Below is a small trained network, with its code and all its weights. Each question gives an input and a target symbol and asks what happens when units are switched off, that is, made to give their printed mean instead of their output.

import numpy as np


def w(rows, s, z=0):
    codes = np.array(rows[::2]) - 128.0
    scale = np.full(codes.shape[1], s)
    scale[-1] = z or s
    return codes * scale


def norm(h):
    return h / np.sqrt((h * h).mean(-1, keepdims=True) + 1e-5)


def f(y):
    return np.maximum(y, 0)


def softmax(a):
    e = np.exp(a - a.max(-1, keepdims=True))
    return e / e.sum(-1, keepdims=True)


def log_softmax(a):
    a = a - a.max(-1, keepdims=True)
    return a - np.log(np.exp(a).sum(-1, keepdims=True))


def net(x, mask):
    ids = ['αβγδηλμξσφω'.index(c) for c in x.split()]
    T = len(ids)
    res = E[ids] + P[:T]
    u = 0
    for l in range(2):
        r = norm(res)
        for j in range(2):
            rows = slice(2 * j, 2 * j + 2)
            q, k, v = (r @ M[l][rows].T for M in (Q, K, V))
            z = softmax(np.where(np.tri(T) > 0, q @ k.T / 2**0.5, -1e9)) @ v
            o = O[l][rows]
            res = res + np.where(mask[u + j], z, o[:, -1]) @ o[:, :-1]
        u += 2
        y = f(norm(res) @ A[l][:, :-1].T + A[l][:, -1])
        res = res + np.where(mask[u : u + 16], y, B[l][:, -1]) @ B[l][:, :-1]
        u += 16
    return log_softmax(norm(res)[-1] @ U[:, :-1].T + U[:, -1])


Q, K, V, O, A, B = {}, {}, {}, {}, {}, {}
E = w([
[56,98,164,118,91,90],'α',
[126,136,199,143,90,57],'β',
[24,87,117,45,135,105],'γ',
[59,96,188,134,87,78],'δ',
[74,139,57,110,166,24],'η',
[64,98,152,99,83,68],'λ',
[147,140,220,133,94,65],'μ',
[67,92,178,60,83,76],'ξ',
[123,132,191,143,94,75],'σ',
[166,131,63,82,36,134],'φ',
[109,146,93,250,118,98],'ω',
],0.0022)
P = w([
[193,4,69,171,122,88],'0',
[155,60,110,153,123,85],'1',
[133,76,112,146,102,86],'2',
[125,93,118,141,99,92],'3',
[118,107,124,138,95,97],'4',
[114,119,127,134,96,105],'5',
[110,131,131,129,96,108],'6',
[108,140,134,129,96,118],'7',
[104,150,137,124,102,124],'8',
[101,163,138,123,104,128],'9',
[100,175,146,118,107,135],'10',
[97,189,150,115,110,137],'11',
[92,203,150,108,112,138],'12',
],0.003)
Q[0] = w([
[190,80,174,141,189,73],'L0H0',
[207,104,122,159,255,208],'L0H0',
[217,110,124,112,195,208],'L0H1',
[67,142,141,120,72,65],'L0H1',
],0.0079)
K[0] = w([
[159,42,88,167,119,144],'L0H0',
[178,8,120,113,133,73],'L0H0',
[143,2,140,142,137,76],'L0H1',
[108,224,124,129,126,162],'L0H1',
],0.0078)
V[0] = w([
[199,89,116,118,88,182],'L0H0',
[108,122,77,252,154,145],'L0H0',
[225,147,71,145,107,209],'L0H1',
[155,124,85,43,85,84],'L0H1',
],0.0029)
O[0] = w([
[128,208,145,127,92,92,117],'L0H0',
[110,146,138,98,90,253,128],'L0H0',
[23,185,152,82,114,113,100],'L0H1',
[134,176,138,144,223,107,250],'L0H1',
],0.0033,0.0021)
A[0] = w([
[99,146,44,123,174,150,2],'L0N0',
[160,152,186,136,88,127,28],'L0N1',
[151,157,86,159,175,106,99],'L0N2',
[94,75,186,167,207,128,79],'L0N3',
[224,141,112,165,154,152,93],'L0N4',
[74,103,142,128,93,125,15],'L0N5',
[141,132,123,141,163,229,116],'L0N6',
[136,94,134,89,88,176,141],'L0N7',
[206,52,102,108,120,174,17],'L0N8',
[255,146,168,158,182,121,78],'L0N9',
[148,122,117,102,126,165,125],'L0N10',
[105,94,118,74,159,151,68],'L0N11',
[112,117,142,94,170,129,117],'L0N12',
[145,84,132,157,97,145,130],'L0N13',
[127,129,126,128,131,129,115],'L0N14',
[131,131,129,127,137,134,118],'L0N15',
],0.0032,0.0017)
B[0] = w([
[112,91,45,202,152,77,137],'L0N0',
[135,131,172,160,56,191,164],'L0N1',
[120,110,138,172,86,193,183],'L0N2',
[195,167,132,91,115,42,211],'L0N3',
[59,74,76,112,107,95,150],'L0N4',
[95,88,191,130,109,83,169],'L0N5',
[125,148,43,76,81,85,138],'L0N6',
[156,76,150,105,129,167,198],'L0N7',
[175,251,129,100,45,126,158],'L0N8',
[46,85,46,120,187,74,176],'L0N9',
[150,98,131,137,154,126,142],'L0N10',
[152,102,73,75,132,182,146],'L0N11',
[141,118,91,92,123,147,162],'L0N12',
[144,165,137,90,145,135,254],'L0N13',
[129,130,126,130,133,127,128],'L0N14',
[126,127,127,130,132,130,128],'L0N15',
],0.0026,0.00076)
Q[1] = w([
[79,115,142,222,131,149],'L1H0',
[118,31,170,129,253,149],'L1H0',
[111,180,87,131,53,113],'L1H1',
[122,133,126,67,142,121],'L1H1',
],0.012)
K[1] = w([
[157,40,141,90,28,244],'L1H0',
[225,1,70,164,87,72],'L1H0',
[28,189,84,90,164,157],'L1H1',
[127,197,198,156,194,22],'L1H1',
],0.0067)
V[1] = w([
[52,68,172,4,118,93],'L1H0',
[51,173,216,203,142,114],'L1H0',
[80,128,199,61,135,126],'L1H1',
[200,128,86,116,75,160],'L1H1',
],0.0031)
O[1] = w([
[164,123,186,75,241,253,163],'L1H0',
[245,12,111,201,124,102,65],'L1H0',
[117,81,115,81,67,69,8],'L1H1',
[201,199,173,113,151,140,221],'L1H1',
],0.0031,0.0014)
A[1] = w([
[133,138,59,130,55,173,54],'L1N0',
[18,96,170,107,47,176,4],'L1N1',
[51,133,84,26,196,241,42],'L1N2',
[133,151,60,158,200,53,119],'L1N3',
[83,162,101,136,41,72,131],'L1N4',
[222,107,202,208,86,168,35],'L1N5',
[97,114,155,63,158,60,98],'L1N6',
[198,82,194,135,204,140,104],'L1N7',
[85,206,182,171,122,136,137],'L1N8',
[101,108,94,188,48,94,38],'L1N9',
[168,119,253,94,128,146,86],'L1N10',
[193,157,98,91,239,218,89],'L1N11',
[105,180,138,203,98,194,142],'L1N12',
[142,84,14,97,64,171,174],'L1N13',
[162,236,179,108,77,144,19],'L1N14',
[138,52,144,100,94,128,98],'L1N15',
],0.0028,0.0029)
B[1] = w([
[105,111,152,190,140,147,149],'L1N0',
[138,208,237,167,94,206,143],'L1N1',
[102,105,121,140,95,3,154],'L1N2',
[115,150,155,147,125,177,202],'L1N3',
[110,113,135,108,144,175,254],'L1N4',
[140,201,113,89,150,61,158],'L1N5',
[158,82,94,134,130,149,202],'L1N6',
[125,145,92,129,99,184,167],'L1N7',
[164,97,114,111,117,111,242],'L1N8',
[84,77,132,123,45,173,151],'L1N9',
[109,197,107,163,140,122,176],'L1N10',
[97,78,173,118,117,172,160],'L1N11',
[142,98,118,90,135,87,204],'L1N12',
[107,134,135,153,177,88,219],'L1N13',
[100,171,45,63,94,140,177],'L1N14',
[166,139,129,135,127,141,147],'L1N15',
],0.0049,0.0019)
U = w([
[175,96,131,108,178,209,175],'α',
[183,143,102,170,166,85,5],'β',
[66,48,187,56,156,54,164],'γ',
[183,98,118,109,151,152,23],'δ',
[41,168,96,199,215,158,62],'η',
[149,119,157,124,163,178,117],'λ',
[175,175,165,159,136,61,63],'μ',
[84,149,254,123,79,218,158],'ξ',
[176,107,119,155,135,101,11],'σ',
[100,204,57,37,91,139,218],'φ',
[94,86,98,219,32,109,233],'ω',
],0.0087,0.0021)

Each question gives the input, a string of symbols that net reads in full, and the target symbol t.
The units are the heads (2 rows each of Q, K, V and O) and the neurons (one row each of A and B). Each row of codes is followed by its name. A weight is (code - 128) times the scale printed after its matrix; where a second scale follows, it is the last column's (O, A, B and U).
mask holds one flag per unit, layer by layer, with each layer's heads first. A switched-off unit (its flag False) gives its mean, the last column of its rows in O or B, instead of its output. The means were averaged over made-up inputs and are rounded, as every weight is.
A unit's drop is (log p(t) with every unit on - log p(t) with that unit switched off) / (log p(t) with every unit on - log p(t) with every unit switched off).
The circuit of an input: a set's keep is (log p(t) with only the set's units on - log p(t) with every unit switched off) / (log p(t) with every unit on - log p(t) with every unit switched off). Starting from the 12 units with the biggest drops (on a tie, the unit counted first), units are removed one at a time, each time the one whose removal leaves the highest keep (on an exact tie, the one counted first), for as long as the keep stays at least 0.8.
units of the circuit, in order: the units of the circuit, biggest drop first
unit that matters most: the unit with the biggest drop
k most important neurons of layer l: the k neurons of layer l with the biggest drops, biggest first
drop when u is switched off: that unit's drop, to one decimal
input ω φ ω φ γ ω λ φ, target γ: unit that matters most	L0H1
input ω ω λ, target ξ: units of the circuit, in order	[L0H0, L1N1]
input φ μ δ φ φ φ ω α λ ω, target α: units of the circuit, in order	[L1H0, L0H0]
input φ ω φ β β γ δ, target μ: units of the circuit, in order	[L0H1, L1N10, L0N3]
input σ φ β β α η ω φ σ μ φ α α, target γ: units of the circuit, in order	[L0H0, L1H1]
input φ φ ω ω φ β, target φ: units of the circuit, in order	[L0H0, L1N14]
input φ ω ω φ ω μ, target φ: units of the circuit, in order	[L0H0, L1N14]
input ω φ ξ, target ξ: units of the circuit, in order	[L0H0, L1N1, L1H0]
input α ω α ω α φ β φ μ φ ω, target ξ: 2 most important neurons of layer 1	[L1N11, L1N6]
input γ λ σ α φ φ φ δ ω, target ω: units of the circuit, in order	[L0H0, L1H0, L0H1]
input φ φ ω φ δ, target ξ: units of the circuit, in order	[L0H0, L1N1]
input ω μ γ φ ω β ω γ φ ω, target γ: 2 most important neurons of layer 0	[L0N11, L0N7]
input φ φ ω δ μ φ φ σ δ ω ξ ω, target ξ: units of the circuit, in order	[L1H0, L1N11, L0H1]
input α φ φ φ φ ω α, target ξ: unit that matters most	L1N1
input ω μ φ μ ω δ μ φ φ α φ ω γ, target γ: units of the circuit, in order	[L1N2, L1H0]
input φ α ω β α φ φ φ δ, target γ: units of the circuit, in order	[L0H0, L1N8]
input φ δ φ ω η φ σ φ α ω φ δ λ, target γ: units of the circuit, in order	[L1H1, L1H0]
input α φ φ α δ φ ω ω α φ φ λ ω, target α: 2 most important neurons of layer 1	[L1N12, L1N8]
input α ω α ω φ φ ω, target φ: 2 most important neurons of layer 1	[L1N12, L1N8]
input φ φ δ φ α α ξ φ β φ φ φ μ, target μ: unit that matters most	L0H0
input ω φ ω λ γ φ α ω γ α μ, target φ: 3 most important neurons of layer 1	[L1N10, L1N7, L1N13]
input α β ω ω σ φ α α ξ ω δ φ ξ, target γ: 2 most important neurons of layer 1	[L1N2, L1N6]
input α φ ω β α φ γ φ ω, target β: 2 most important neurons of layer 1	[L1N12, L1N5]
input ω φ φ ω σ δ, target ξ: 2 most important neurons of layer 0	[L0N5, L0N7]
input φ φ φ φ λ ω φ α δ φ φ φ μ, target μ: drop when L1H0 is switched off	0.7
